Below are the code and all the weights of a small trained network. Each question names an input and a class and asks about switching units off, where a switched-off unit gives its printed mean instead of its output.

import numpy as np


def w(rows, s, z=0):
    codes = np.array(rows[::2]) - 128.0
    scale = np.full(codes.shape[1], s)
    scale[-1] = z or s
    return codes * scale


def f(y):
    return y / 2 * (1 + np.tanh(0.7978845608 * (y + 0.044715 * y**3)))


def log_softmax(a):
    a = a - a.max(-1, keepdims=True)
    return a - np.log(np.exp(a).sum(-1, keepdims=True))


def net(x, mask):
    res = np.array(x, float).reshape(1, 4) / 4 @ E
    y = f(res @ A[0][:, :-1].T + A[0][:, -1])
    res = res + np.where(mask, y, B[0][:, -1]) @ B[0][:, :-1]
    return log_softmax(res[-1] @ U[:, :-1].T + U[:, -1])


A, B = {}, {}
E = w([
[105,37,175,123,165,42,198],'x0',
[136,230,163,90,91,114,238],'x1',
[165,179,44,147,255,61,131],'x2',
[161,138,216,9,119,84,14],'x3',
],0.01)
A[0] = w([
[83,127,56,176,122,173,169,84],'neuron 1',
[102,115,157,87,149,122,64,66],'neuron 2',
[68,129,161,142,6,147,109,15],'neuron 3',
[140,187,147,115,118,126,211,47],'neuron 4',
[101,95,157,152,92,155,104,48],'neuron 5',
[176,84,117,168,129,161,65,67],'neuron 6',
[83,42,130,113,175,92,133,184],'neuron 7',
[122,139,70,80,117,149,125,76],'neuron 8',
[174,143,138,88,122,126,72,104],'neuron 9',
[90,80,165,119,113,116,154,85],'neuron 10',
[176,164,140,102,133,137,168,150],'neuron 11',
[68,109,94,184,126,182,159,84],'neuron 12',
[163,177,90,139,109,173,84,59],'neuron 13',
[137,120,116,38,146,152,110,120],'neuron 14',
[161,121,160,66,128,104,109,71],'neuron 15',
[155,104,85,145,171,95,77,142],'neuron 16',
[104,184,92,138,106,209,74,147],'neuron 17',
[125,49,114,176,164,195,103,80],'neuron 18',
[85,52,152,96,160,64,196,95],'neuron 19',
[173,201,78,147,166,54,120,74],'neuron 20',
[165,162,140,170,171,88,117,4],'neuron 21',
],0.013,0.0018)
B[0] = w([
[197,143,175,84,193,135,143,223],'neuron 1',
[178,191,154,144,196,139,97,204],'neuron 2',
[165,79,152,182,100,27,131,232],'neuron 3',
[116,240,124,140,89,215,8,220],'neuron 4',
[139,107,162,160,71,40,76,182],'neuron 5',
[77,192,73,141,57,185,111,195],'neuron 6',
[58,147,108,84,117,134,157,234],'neuron 7',
[114,109,112,107,124,84,117,145],'neuron 8',
[172,141,170,99,179,172,160,205],'neuron 9',
[126,102,78,135,119,70,148,190],'neuron 10',
[93,164,80,193,51,159,131,182],'neuron 11',
[181,127,232,119,219,141,97,216],'neuron 12',
[55,71,67,55,177,167,203,192],'neuron 13',
[149,123,142,118,154,154,109,183],'neuron 14',
[139,167,167,113,171,127,151,203],'neuron 15',
[85,142,154,197,79,99,88,207],'neuron 16',
[51,38,72,64,118,140,216,213],'neuron 17',
[172,254,117,114,81,180,75,220],'neuron 18',
[76,101,89,56,133,196,196,247],'neuron 19',
[154,43,163,183,80,61,109,226],'neuron 20',
[140,47,164,172,85,77,124,170],'neuron 21',
],0.0086,0.012)
U = w([
[12,71,74,36,130,153,200,172],'0',
[197,162,175,94,230,150,128,4],'1',
[64,233,107,152,47,161,92,202],'2',
[119,30,144,200,69,72,126,103],'3',
],0.011,0.0014)

Each question gives the input, the list of numbers given to net, and the class t.
The units are the neurons (one row each of A and B). Each row of codes is followed by its name. A weight is (code - 128) times the scale printed after its matrix; where a second scale follows, it is the last column's (A, B and U).
mask holds one flag per neuron, in row order. A switched-off neuron (its flag False) gives its mean, the last column of its row in B, instead of its output. The means were averaged over made-up inputs and are rounded, as every weight is.
A unit's drop is (log p(t) with every unit on - log p(t) with that unit switched off) / (log p(t) with every unit on - log p(t) with every unit switched off).
The circuit of an input: a set's keep is (log p(t) with only the set's units on - log p(t) with every unit switched off) / (log p(t) with every unit on - log p(t) with every unit switched off). Starting from the 12 units with the biggest drops (on a tie, the unit counted first), units are removed one at a time, each time the one whose removal leaves the highest keep (on an exact tie, the one counted first), for as long as the keep stays at least 0.8.
units of the circuit, in order: the units of the circuit, biggest drop first
unit that matters most: the unit with the biggest drop
top k neurons: the k neurons with the biggest drops, biggest first
drop of u: that unit's drop, to one decimal
input [5,1,-8,-8], class 1: unit that matters most	neuron 12
input [-3,0,4,-4], class 1: top 3 neurons	(neuron 1; neuron 3; neuron 12)
input [4,5,0,3], class 2: top 3 neurons	(neuron 4; neuron 17; neuron 13)
input [-6,-4,-1,4], class 0: top 2 neurons	(neuron 17; neuron 13)
input [0,-2,-3,2], class 3: units of the circuit, in order	(neuron 4; neuron 19)
input [1,-8,-4,7], class 2: top 2 neurons	(neuron 6; neuron 12)
input [6,-6,-8,8], class 1: top 2 neurons	(neuron 2; neuron 15)
input [1,1,-2,1], class 3: top 2 neurons	(neuron 18; neuron 4)
input [-4,-4,6,-5], class 3: top 3 neurons	(neuron 20; neuron 16; neuron 21)
input [7,-3,-3,8], class 1: top 3 neurons	(neuron 2; neuron 17; neuron 15)
input [7,-8,5,6], class 2: top 3 neurons	(neuron 16; neuron 2; neuron 17)
input [6,-8,-4,-5], class 2: top 2 neurons	(neuron 18; neuron 17)
input [0,-4,-8,6], class 3: top 2 neurons	(neuron 3; neuron 5)
input [-3,-7,8,-3], class 3: top 2 neurons	(neuron 20; neuron 21)
input [2,-5,2,-4], class 2: units of the circuit, in order	(neuron 18)
input [8,-8,1,-4], class 0: drop of neuron 4	0.6
input [4,4,3,4], class 0: drop of neuron 3	0.3
input [-8,4,5,1], class 0: drop of neuron 13	0.1
